(in the rows, 128 means zero)
Each row has a class, written after it.
[155  84 130  89 134 158 157  80  93 130 160 150  92  90 123 169 142 126
 128 119 133  71 149 110  92 103 172  85 122  46 113 146 155 113 137 101
 152 137 169 124 100 171 140 101  54 122 123 105 126 125 106 126  90] | z_763
[123 121 133 133 151 129 153 158 147 149 151 143 130 145 182 139 106 148
 133 127 127  95 125 140 170 138 129 115 112 133 157 143 130  91 109 113
 128 137 126 140 186 117 120 119 142  86 144 157 129 136 102  69 100] | z_241
[104 146 147 159 117 115 185 173 129 128 130 164 140 136 110 127 139 115
 105  91  90 106 126 132 143 128 109 143 115 148 140 105 145 104 128 135
 132 108 108 131 150 138  80 119 109 110 151 100 132 135 150 113 148] | z_733
[139 134 109 106 160 128 110  92 145 147 162 126 183 150 130 110 103 164
 105 165  78 161 122 131 182 156 105 128  89 164 153 127 144 148 116 107
 153 102 124 143 131 137 109 129 142 118  82 154 132 101 131 120 141] | z_335
[ 98 121 146 114 139 149 139 156 131 174 108 130 116 143 170 178 109 154
 107 120 120 100 117 125 111 127  94 131 135 132 151 140 122 134 149 125
 134 133 114 122 112 104 128 133 126 114 123 115  84 117  92 148 131] | z_241
[ 85 149 140 140  96 131  95 187 141 110 136 130 159 108 134 139 111 130
 134 158  85 164 131 140 146 125 112 163 134 148 175  42 134 127 101 151
 128 118 141 118 148 146 144 115 130 114 135  91 110 139 144 111 131] | z_335
[108 163 108 151 109 145 155  85 155 144 134 124 116  90 152 156 125 141
 125 114 131 130 103 151 127 114 147 139  96  79 139 117 124 129 125 127
 123 124 141 159 135 201 159 203 180 166 129 151 142 124 133 134 143] | z_52
[ 91 154 155 130 109 128 132 150 100 133 121 136 120 121  84 123 119 124
 124 110  99 134 126 139 172 125  90 145 102 146 170  73 148 132 127 144
 134 102 107  92  79 124 117 116 143 109 135  72 112 138 125 129 134] | z_884
[122 133 159  91  95 155 116  75 136 114 145 165  82 149 139 119 122 125
  91 132 177  66 107 140  94  97 155 145 124 100 113 138 125 119 149 114
 176 117 151 111 140 167 161 161 156 169 100 118 122 106 104 115 130] | z_865
[123 135 139 127 130  90 184 125 139 159 134 191 130 110 169 134 101 161
 112 112 155 102 133 115 161  92 160 146  82 104 155 122 104  99 113 121
 143 123  74 146 178 139  95 138 160  95 117 152 114 129 113 107 106] | z_335
[118 159 143 134 122 145 109 142 136 148 146 128 133 110 147 115 109 116
 102 112  99 173 108 147 133 100 132 161 148 144 151 108 107 120 114 159
 115  87 104 133  96 127 146 136 131 118 139  93 146 139 119 105 134] | z_733
[106 172 145 154 125 125 151 155 122 131 141 155 155 117 129 118 121 133
 115 131  93 146 122 142 179 138 108 138 130 160 185  91 140 116 116 144
 157  93 104 119 136 144  82 116 113 139 138 119 177 119 128  99 168] | z_733
[113 155 135 162 102  91 137 136 131 149 135 132 154 109 130 114 110 133
 112 132  99 138 128 157 154 112 115 140  98 150 147  91 132 133  91 149
 120 114 134 118 139 143 125 122 186 127 153 118 172 135 122 114 104] | z_335
[128 156 136 161 135 120 144  63 120 152 110 121  85 111 133 131 126 125
 119  90 154 149 109 133 141 140 121 140  64 133 148 152 118 127 124  93
 147 153 162 133  95  81  76 140 144 129 167 124 167 155 120 155 108] | z_392
[120 104 143 120 121 158 146 180 127 146 141 133  93 105 151 150 112 126
 111 108 166 104 149 121 174 116 143 111  99  86 141 142 139 113 131 125
 132 161 130 127 101 117 110 116 127 128 171 100 121 167  86 135  56] | z_541
[105 132  96 143  99 143 179 126 127 119 127 121 132 151 125 197 149 116
 143 162  93 108 118 135  84 116 167 144 141 116 151 123 179 141 166 114
 170 132 102 144  99 133 163 118 126 191 123 125 162  76 150 150 150] | z_52
[124 118 123  88  64  99 126 123 132 120 144 136 126 148 158 101  87  96
 134  94 117 110 118 135 119  92 181 131 148 122 107 117  77 106 121 100
 141 103 128 157 110 146 186 125 158 179 107  83 151 123 149  63 111] | z_52
[ 71  92 113 125  86 135 161 122 142 160 153 154 111  70 145 137 121 116
 111  68 123 111 120 147 127 108 134 122 147 100 158 153 124 128 147 139
 133 116 152 131 140 139 160 160 146 159 138  71 110 146 119  96 104] | z_541
[141 153 125 147 154 134 138 105 126 143 140 122 104 164 141 136 129 135
 148 116 140  98 123 116 132 143 113 136  83 136 138 168 122 111 146 124
 143 144 130 148 121  81 111 152 153 113 162 118 125 142 125 124 108] | z_335
[ 91 155 142 123 115 120 115 165 117 103 147 125 160 122 155 111 106 113
 135 113  94 165 143 131 149 122 114 123 136 153 153  81 115 110 107 154
 102 117 136 122 151 131 106 124 117 121 135 108 107 154 123 123 142] | z_52
[ 75 157 142 152 122 118 179 169 119 119 124 166 146  98 125 127 117 104
 120  94 116 121 120 159 126 100 109 152 146 124 168 102 146 112  98 166
 151  98 118 123 180 155 149 128 150 138 128 108 142 128 128 115 131] | z_865
[ 98  82 118  92  94 130 134 146 160 120 135 120  86  75 174 216 121 134
 126 131 175 100 150 130  94 138 173 119 153  69 119 110  71 141 129 115
 134 160 136 152  66 141 141 152 130 173 151  57 151 131 124  89 107] | z_763
[119 152 150 127 116 143 131 150 122  91 132 142 148 134 123 121 119 116
 115 104  94 146 111 128 154 109  88 147 138 128 141  96 102 123 116 170
 130 110 105 127 116 143 108 155 136 119 145 103 138 129 140 118 135] | z_733
[143 121 119 121 131  99  98 144 132 122 137 115 161 124 111 160 136 132
 124 182 101 147 170 140 146 110 133 143 144 125 122 102 130 136  67 136
 153 129 132 136 109 139  65 128 109 166 128  90 108 163 128 113 133] | z_763
[124 118 105 115 170  74 122  93 149 146 145 125 156  99 108 126 151 144
 107 137  98 152 166 158 159 133 157 137 100 129 173 120 144 153  72 132
 143 138  95 118 143 123 105  52 103 135 147 137 140 150 173 135 153] | z_865
[120  83  89 115 153  83 150  40 118 110 117 169 155  96 110 105  79 149
 100 129  82  90 125 126  89 106 115 133 127 115 162 115 103 170 108 172
 150 107  96 110  73 163 158 108 133 107  75 112 108 127 126 138 127] | z_241
[ 83 139 115 135  99 142 102 161 128 153 127 146 117  78 166 122  88 144
 102 140 119 136 136 165 159 136 144 160 142 148 163 100 158 110 106 149
 131  97 107 107 119 132 121 106 157 167 150  89 107 141 113  95 133] | z_541
[ 87 170 110 151 137  83 173  95 158 118 129 183 128  86 139 147 148 114
  86 160 169 110 129 135  90  68 137 143 143  59 145 158  70 186 131 102
 172 151 146 123 124 119 121 130 119 112 123 103 186 121 155 123  98] | z_392
[107 146 126 116 123 116 142 138 115 111 130 134 162 127 110 116 128 105
 112  89  85 160 132 140 126 113 147 133 142 138 148  84 123 143 119 161
 119 106  93 128 144 130 119  98 129 101 130 125 139 134 132 125 152] | z_884
[157 136 129 104 146 110  89 116 151 147 135 140 161 164 151 114 119 128
 107 136  91 115 146 134 146 145 101 118 117 165 115 129 142 131 110  93
 124 106 115 107 148 142 118  71 102 158 122 175 114 110 104 122 109] | z_52
[143 142 115 119 140 139 107 170 130 162 137 127 152 151 149 125 139 145
 139 143 105 127 135 125 178 100 136 114 134 122 148 136 116 130 129 115
 100 174 160 134 160 112  71 119  92  87 144 168 133 150  95 125 132] | z_865
[143 134 109 101  85  98  96 162 143 163 130  94 172 137 152 115 130 159
  88 169 100 150 182 123 168 160 157 117 115 167 137 100 135 120 115 101
 132 149 124 117 173 108  66  96 135 193 111 145 159 142 138  85 162] | z_241
[133 132 122 161 123 132 163  89 117 139 121 153 120 137 138 143 120 139
 117 138 118 101 121 116 104 152 123 134 116 118 155 112 173 120 166 159
 159 129 138  92  95 153 145 113 134 150 135 120 130 117 112 139 136] | z_52
[ 94 144 147 149 108 145 146 135 126 129 131 134 149  73 122 132 110 120
 112  96 117 157 106 148 139  69 119 150 124 109 171  86 154 106 101 179
 146  94 131 125 124 168 140 114 154  97 158  84 161 141 139 102 104] | z_170
[ 89 129 104 122  93 138 143 157 164 153 127 148 128  62 190 131 100 134
  71 144 131  52 133 132 108  96 124 130 161  92 126 158 141 107 139 128
 152 132 139 135 144 158 164 135 128 157 145 160  85 109 129 111  52] | z_733
[163 115 108 119 144 142 173  98 141 168 110 142 127  92 128 150 108 166
 109 104 159 161 118 124 116 101 193 139 111 100 161 124  90 166  91 102
 134 102 108 152 120 181 107 149 158  84 117 142 148 146 123 164 137] | z_884
[ 66 111 134 104 104 152 105  69 164 132 142 128  93 136 154 173 101 127
 114 109 129 119  79 137  71 102  90 164 126 119 123 124  78 143 176 135
 171 124 105 162  73 124 173 192 164 152 149  96 101  97 137 150 104] | z_733
[146 137 114  99 156 124 105  98 160 169 169 118 178 146 158 126 128 131
  98 162 116 196 169 139 134 132 145 133 125 168 108 138  90 131 105 105
 133 119 104 146 137 153 108  91 149 172  95 129 134 143 167 123 172] | z_884
[112 120 129 120 114 152 108 175 130 126 117 114 138 161 141 123 139 125
 123 156 101 111 152 111 196 129 146 121 146 128 155  98 125 116 101 116
 126 191 160 136 119 110 107 154  74 121 146 158 151 156 102 134 109] | z_392
[135 147 131 109 160 123 105 156 137 173 136 130 129 179 117 122 119 143
 118 121  84 114 123 116 176 126 128 138 110 119 161 157 109 117 118 113
  99 145 111 161 148  95  99 148 130 110 158 143 120 165 115 103 113] | z_541
[140 161 161 115 136 111 134 122 130  70 163 146 133 140 110 112 136 106
 134 162 125 159 126 129 143 120 138 144 142 162 167  88 122 136 127 145
 151 107 107 134 142 137 105 112 130  94 124 118 136 143 144  82 107] | z_884
[100 152 153 140 151 134 143 125 109 155 139 135 134 124 123 140 130 125
 116 121 109 148 124 144 138 115  76 137 149 151 137 109 139 109 119 152
 137  88  92 127 115 146 118 144 141 147 143  81 176 134 139  93 123] | z_865
[ 99 122 118 144 145 139 130 113 141 146 147 129 163 154 112  74 121 119
 103 124 140 187 124 155 142  92 125 151  91 150 110 136 121 126  98 146
 169  85  95 139  82 147 122  62 134  78 127 121 173 126 141 141 131] | z_392
[ 94 146 145 160 100 122 115 155 136 111 151 131 144 120 133 126 120 135
  92 152  93 132 135 143 153 115 102 139 126 150 134  86 141  92  90 145
 136  84 121 114 137 149  93 138 117 136 157 115 146 149 121  87 128] | z_884
[134 151 161 123 114 122 149 129 118 116 143 147 139 105 146 134 130 127
 117 129 130 137 123 115 115 131 103 133 150 144 142 114 136 136 133 151
 131  74 124  98 134 128 120 158 146 153 126 101 128 100 125 114 113] | z_52
[115 129 143 117 164 129 114  72 124 123 126 133 156 151 136 113 153 109
 113 128 157 101 150 110 103 107  99 126 165 122 107 158 107 123 123 139
 153 121 121 156 120  81 119 122 125 150 132  79 128 139 181  98 113] | z_733
[128 125 132  64 118 134 143 132 125 116 138 182 132 109 193 132 126 154
 116 103 163 129 133 126 155 134 135 142 137  94 110  84 119 153 136 136
 118 100 107 104 137 196 164 152 140 168  96  70  71 131 120 110 195] | z_541
[166 156 135 101 146 138 124  83 137 142 143 103 165 190 144 161 155 130
 112 113 113 158 145  95 102 121 135 140 140 150 144 163 101 109 125 117
 143 112  87 150 121 128  81 137 130 121 113  97 155 118 193 129 136] | z_392
[108 138 126 108 109 136 126 135 143 142 146 123 148 104 118 121 114 127
 105  98  73 142 123 138 152 127 139 143 115 121 180  82 123 131 105 152
 130 122 135 137 117 160 130 140 144  89 146 121 131 132 143 134 123] | z_733
[165 136 103  99 150 147 136 144 126 129 144 139 137 161 113  96 137 131
 118 154 140 164 145 147 136 135 181 144 162 145 120 141 149 101  84 133
 118  99 125 160 140 169 144 134 115 157  98 113 137 127 139  86 150] | z_170
[114 106 112 131 127 148 168 118 133 142 120 115 127 142 124 170 140 154
 100 114 102 104 134 137 130 155 130 126  97 143 175 126 171 144 118 123
 143 139 132 160 133  89  92 109 152 129 156 149 125 154 128 146 116] | z_335
[138 132 130 156 138 132 131 122 132 148 132 130 102 136 171 145 116 149
 143 147 110 113 121 125 141 127 139 140  98 128 157 150 122 118 129 113
 139 155 127 134 151  85 118 155 134 131 139 136 134 135 103 147 140] | z_241
[143 162 140 160 159 134 110 126 130 148 126 109 141 123 119 102 128 119
 126 143 120 165 154 142 168 142 118 137  95 139 137 118 118 141  81 124
 120 126 138 120 120 101 134 111 140 105 130 112 128 159 146 133 114] | z_52
[143 103 109  87 122 126 111 119 114 132 137 108 150 181 114 140 155 124
 147 119 121 191 156 124 144 112 154 137 154 162 126  86 108 114 112 140
 146 145 104 141 106 135 106 115  80 161 131  73 148 145 162 125 161] | z_884
[ 29 166 150 159 125 102 161 132 102 102 132 164 147 121 110 105 134 104
 123 125 111 153 122 139 115 107  86 149 127 135 147  83 123 141 146 149
 145  79  93 114 129 130 141 115 134 134 150  71 131 127 144 128 181] | z_335
[101 141 134 109 119 118  93 116 156 128 128 109 164 125 154 101 157 131
  88 148 145 120 179 124 135 132 136 117  98 131  96 119 122 124 101 121
 104 144 141 125 144 129 101  89 120 144 135 127 142 124 166 129 137] | z_52
[149  98 126  99 134 149  89  83 134 139 132  88 165 155 139 123 139 128
  99 137 132 169 133 132 125 149 148 128 150 155 137  93 139 140 112 123
 168 100 151 152 112 112 111 102 150 173 122 114 142 129 134 120 165] | z_241
[ 98 144 132 154 140 118 153 123 121 166 130 105 129 123 155 178  94 154
 123 108 142 150 132 124 132 129 119 114  88 114 157 127 115 124 137 128
 141 164 125 144 128 107  85 122 146  97 166  98 152 152 121 122  90] | z_392
[120 132 138 136 120 119 160 155 121 107 123 138 152 125 109  99 124 128
  98 104 113 109 127 134 149 151 128 127 119 157 133  96 148 108 112 143
 134  92 131 132 140 127  89 110 120 100 119 123 143 127 142  95 150] | z_763
[ 97 147 170 186 136 170  59 167 144  79 163 141 107 163  96  95  90 123
 126 172 196 131  56 171 111  51  51 151 173 165 121  99 108  79 150 209
 110 137 186 147 159  82 186 154 108 139  88 111 126 140 103  79  80] | z_733
[114 142 139 119 121 126 132 144 127 148 133 135 131 106 127 114 114 131
  96 105 113 147 117 135 143  95 113 147 139 138 145 100 118 126 121 162
 136 109 115 148 108 129 106 139 131 138 148  84 140 139 135 127 117] | z_733
[173 155 121 121 152 130 138 158 119 127 117 131 118 171 144 139 103 136
 133 100 116 137 109 115 164 140 141 129 123 131 145 136 110 113 124 110
 115 154 141 152 141  89  74 150 134  77 138 127 136 150 114 114 120] | z_884
[154 148 140 134 135 140 115 117 111 137 117  96 146 155 141 149 147 121
 151 152  95 114 127 109 153 138  86 137  94 149 145 144 152 126 118 110
 161 158 150 119 141  58 108 136 133 171 176 156 164 119 118 125  94] | z_241
[150 215 141 194 162  66 157 176 122 114  96 156 104 157  51  79 139  86
 109  58 126 129  93 140 156 142 100 152 129 127 134 157  79  88  78 143
 118 117 156  92 163  99 112 252 120 115 129 101 235 115 114 114 187] | z_170
[127 138 137 140 131 156 140 178 121 171 122 130 108 118 143 154 120 162
 107 139 165 138 126 135 178 136 152 138 118  93 160 114 139 135 128 120
 149 127 132 117 121 120  96 136 156 118 161 105 111 148 106 136 153] | z_541
[ 78 138 150 141  82 136 138 115 138  76 159 167 104 123 138 132 135 107
 106 146 182  68 117 148 129 141 163 132 159  95 152  90 136 131 137 121
 188 129 174 119 134 111 174 133 122 190 146  99 168 101 168  82  89] | z_392
[109 118 126 149 155 105 116 123 173 122 138  96 170 154 131 118 141 131
  85 167 110 141 163 140 171 149 121 130 103 152 142 125 133 133  97 130
 177 137  95 139 128 135  96  90 118 137 159 129 170 141 153 123 139] | z_865
[ 57 173 134 154  89 129 128 157 135 125 134 118 146 120 135 127 104 144
 103 139 100 141 127 149 146 145  98 144 118 155 171  87 142 116 119 150
 137  90 120 137 105 151 102 151 157 127 164  91 138 138 143  97 129] | z_170
[121 119 153 137 122 106 108 121 134 150 130 128 117  98 148 138 113 131
 108 135 161 113 151 122 175 140 135 124  95 109 152 130 134 121 114 105
 131 156 144  90  95 104 126 131 123 206 150 106 130 148 101 137 102] | z_865
[135 158 110 113 112 126 113  89 136 146 146 104 122 133 159 139 101 164
 115 127 146 146 114 137 130 119 138 134 107 139 152 137 102 121 123 134
 150 138 126 163 127 105  91 148 149 124 128 173 146 148 126  98  81] | z_392
[155 125 147 130 132  96 159 135 126 145 135 115 152 152 129 123 147 128
 127 123 135 179 163 114 150 148 145 132 110 142 141 128 144  84  80 123
 153 114 113 162 120 136 112  89 122 124  95  90 172 152 178 105 120] | z_392
[160 139 134 135 142 165 117 135 104 163 120 118 110 171 130 124 123 132
 151 123 107 139 112 129 184 128 145 129 143 153 143 127 124  90 123 117
 118 164 158 159 155  89  85 170 119 127 162 140 151 167 108  90 118] | z_763
[ 88 184 149 140 126 158 119 159 123 142 122 137 129 132 136 117 117 118
 109 129 106 153 107 148 129 128 107 140 154 145 155 103 144 109 142 124
  95 107 123 113 156 149 153 129 155 127 135 125 175 124 135 101 137] | z_865
[142 124 138 140 115 137 110 161 137 138 126 122 133 171 118 125 127 128
 124 126 123 124 136 119 147 146 113 122 131 139 149 131 151  99 123 116
 107 129 148 145 148  78 113 121 168 135 123 135 124 162 127 112  96] | z_884
[ 90 155 139 142  90 120 105 166 168 115 138 153 126 148 171 144  86 103
 111  73 101 138 127 143 162 163 127 111 164 101 126 105  99  88 116  99
 118 126 131 133 157 185 133 200 157 179 128  89 194 157 146  80 143] | z_170
[111 139 133 115 119 131 144 144 113 136 114 122 120 101 155 132 136  82
 149  55 111 124 130 124 138 138 177 110 124  93 135 130 134 110 125  87
 122 171 182 134 164 109 133 135 102  77 129 133 141 140 125 134 134] | z_865
[137 155  83 147 137  91 138  67 176  90 151 178 145 114 140 112 128 122
  98 117 113 134 110 137  74 119 159 169 102 122 149 138  80 132 117 126
 135 108 118 123 214 106 123 161 131  90  79 177 146 113 123  94 156] | z_241
[157 142 149 147 158 140  91 140 121 165 126 126 122 148 118 130 115 127
 130 161 125 146 131 133 176  98 104 123 158 132 161 142 141 124 115 113
 100 151 128 129 111  84 115 118 125 155 150 130 126 188 106 111  58] | z_733
[142 142 123 110 150 144 135 148 131 138 118 102 117 153 129 165 102 150
 113 110 155 148 124 119 156 121 125 120  65  88 125 131  86 136 108 106
 125 169 135 129  98 110  96 140 117  76 143 144 129 164 100 134 101] | z_52
[129 122 156 137 135 130 144 142 119 155 133 136 124 141 174 148  94 134
 111 119 142 128 132 134 163 116  95 117 110 124 125 150 100 109 100 110
 151 152 144 108 128 105 105 129 147 141 151 138 140 179 102 125  99] | z_865
[132 158 123 146 153 122 154 117  93 128 142 152 143 109  91  90 150 100
 145  94 114 169 133 132 127  94 144 130 131 142 153  83 113 140 140 166
 117 116 113 129 142 118 102  91 112  57 137 111 168 135 128 133 139] | z_335
[104 154 144 113 145 148 123 137 130 143 129 103 142 124 124 138 114 122
 108 113 103 156 113 140 150 120 113 143 143 147 179  76 132 124 122 132
 149 104 108 133 111 140 137 134 153  87 137  95 139 126 146 117 144] | z_733
[125 193 128 157 146 105  92 168 146 138 157 138  84  80  49  88 109 146
  97  84 169 200  99 173 172 108 142 103  92  32 168 118  61 126 103 137
  81 140 183 132 185 134 116 171 148  14  58 117 220 167 120 100 144] | z_541
[125 136 123 114 116 134 145 163 131 130 142 141 127 136 135 146 126 128
 126 117 125 132 120 135 163 106 162 132  99 100 150 113 148 133 107  93
 135 139 142 131 133 126 121 117 117 125 149 157 144 161 107 134 115] | z_335
[150 139 126 131 162 125 145 125 120 185 129 131 159 160 155 142 122 151
 140 140 111 158 133 112 166 123 122 125  94 152 148 161 129  93 116  96
 116 136 105 126 111 127  83  85 115 104 134 176 137 139 123 135 144] | z_884
[124  90 103 100  57 143 139 152 150 129 141 123 146 121 180 133 128 148
 142 125 114 100 141 118 145 139 175 115 142  79 147 145 125 126  98 124
 111 151 168 119 131 171 212 151 130 143 123 143 143 141 142  85  98] | z_392
[138 110 118 123 126 107 151 136 109 167 110 140 120  95 147 146  93 127
 153 102 139 129 120 136 158 118 159 143 126 115 159 162 128 124 107 123
 148 135 131 105 105  76 124 136 150 137 128 127  82 144  84 117 117] | z_763
[122 121 140 141 151 168 112 163 149 167 134 113  91 151 135 161 144 166
 125 175 143 113 130 128 171 149 114 120 117 127 159 129 167 110 153 120
 154 161 140 143 147  94 106 119 107 103 155 147 125 145  88 100 113] | z_884
[177 123 151 117 143 124 116 125 116 147 129 117 122 148 140 163 117 135
 163 127 124 173 134 122 156 151 119 135 117 122 164  97 119 122 112 120
 132 162 137 121 136 116 156 120 134 149 134 122  90 175 117 116 130] | z_733
[ 58 106 146  89  77 165 136 156 144 159 120 140  99 125 116 109 129  95
 100  98 121  89 134 148  86 172 135 131 142 106 107  97 163 102 140 119
 154 100 160 121 131 197 220 139 209 125 128 119 119  87 137 130 144] | z_170
[112 137 137 127 113 132 120 171 126  93 143 138 159 111 110 136 100 114
 125 139  71 125 123 140 150 113 107 143 118 132 152  87 117 155 111 137
 134 120 119  85 118 122 156 106 107 120 136 154  91 129 122 133 132] | z_170
[110 131 121 119 108 123 145 131 105 124 135 133 153 141 125  80 106 154
 108 133 136 124 123 135 144 161 125 137 139 181 168  92 120 138 134 180
 133  77 102 120  99 130 124 118 172 126 143 122 123 124 130  92 141] | z_541
[211 159 153 134 120 110 112 133 152 151 120 106  90 116 171 136 109 160
  94 104 188 154 133 124 165 169 148 124 115 124 170 171  90  96  92 121
 142 121 152 163 143  89  61 178 165 185 127 116 173 153  92 106  95] | z_763
[113 118 117 113 106  96 128 155 171 103 153 123 129 167 142 120 116 131
  84 126 145  91 148 148 157 179 177 128 115 125 128 115 134 113  94 109
 143 110 101 154 114 129 129 122 128 136 140 142 139 153 135  56  84] | z_865
[ 80 147 127 115 135 123 152 149 139 146 116 135 117 104 135 131 120 124
  91 118 119 120 132 149 121 127 106 137 137 132 154 137  93 141 129 136
 144 134 114 132 150 143 138 117 157 115 143  99 135 126 144 112 132] | z_541
[145 136 138 143  81 147 122 146 109 163 120 118 112 181 120 147 143 118
 150 141 135 141 107 111 130  85 164 161 153 111 178 115 155  77 139 142
 143 177 166 133 131  85 163 159 141 148 155 119 174 117 123 133  61] | z_392
[ 91  91  72 123  78 158 153  71  96 107  99 118 150 118 144 128 108 117
 163  98  79 126 105 128 103  96 110 152 172 151 155 110 139 127 109 133
 125 101 139 112  99 132 201 193 176 185 151  93 101 135 180 144 119] | z_52
[132 128 142 117 138 150 142 117 143 143 142 130 138 115 165 122 118 137
 121  98 125 117 137 116 155 142 114 112 107 140 143 144 124 101 130 145
 131 149 139 171 144 132 100 149 142 126 100 123 146 133 129 123 128] | z_733
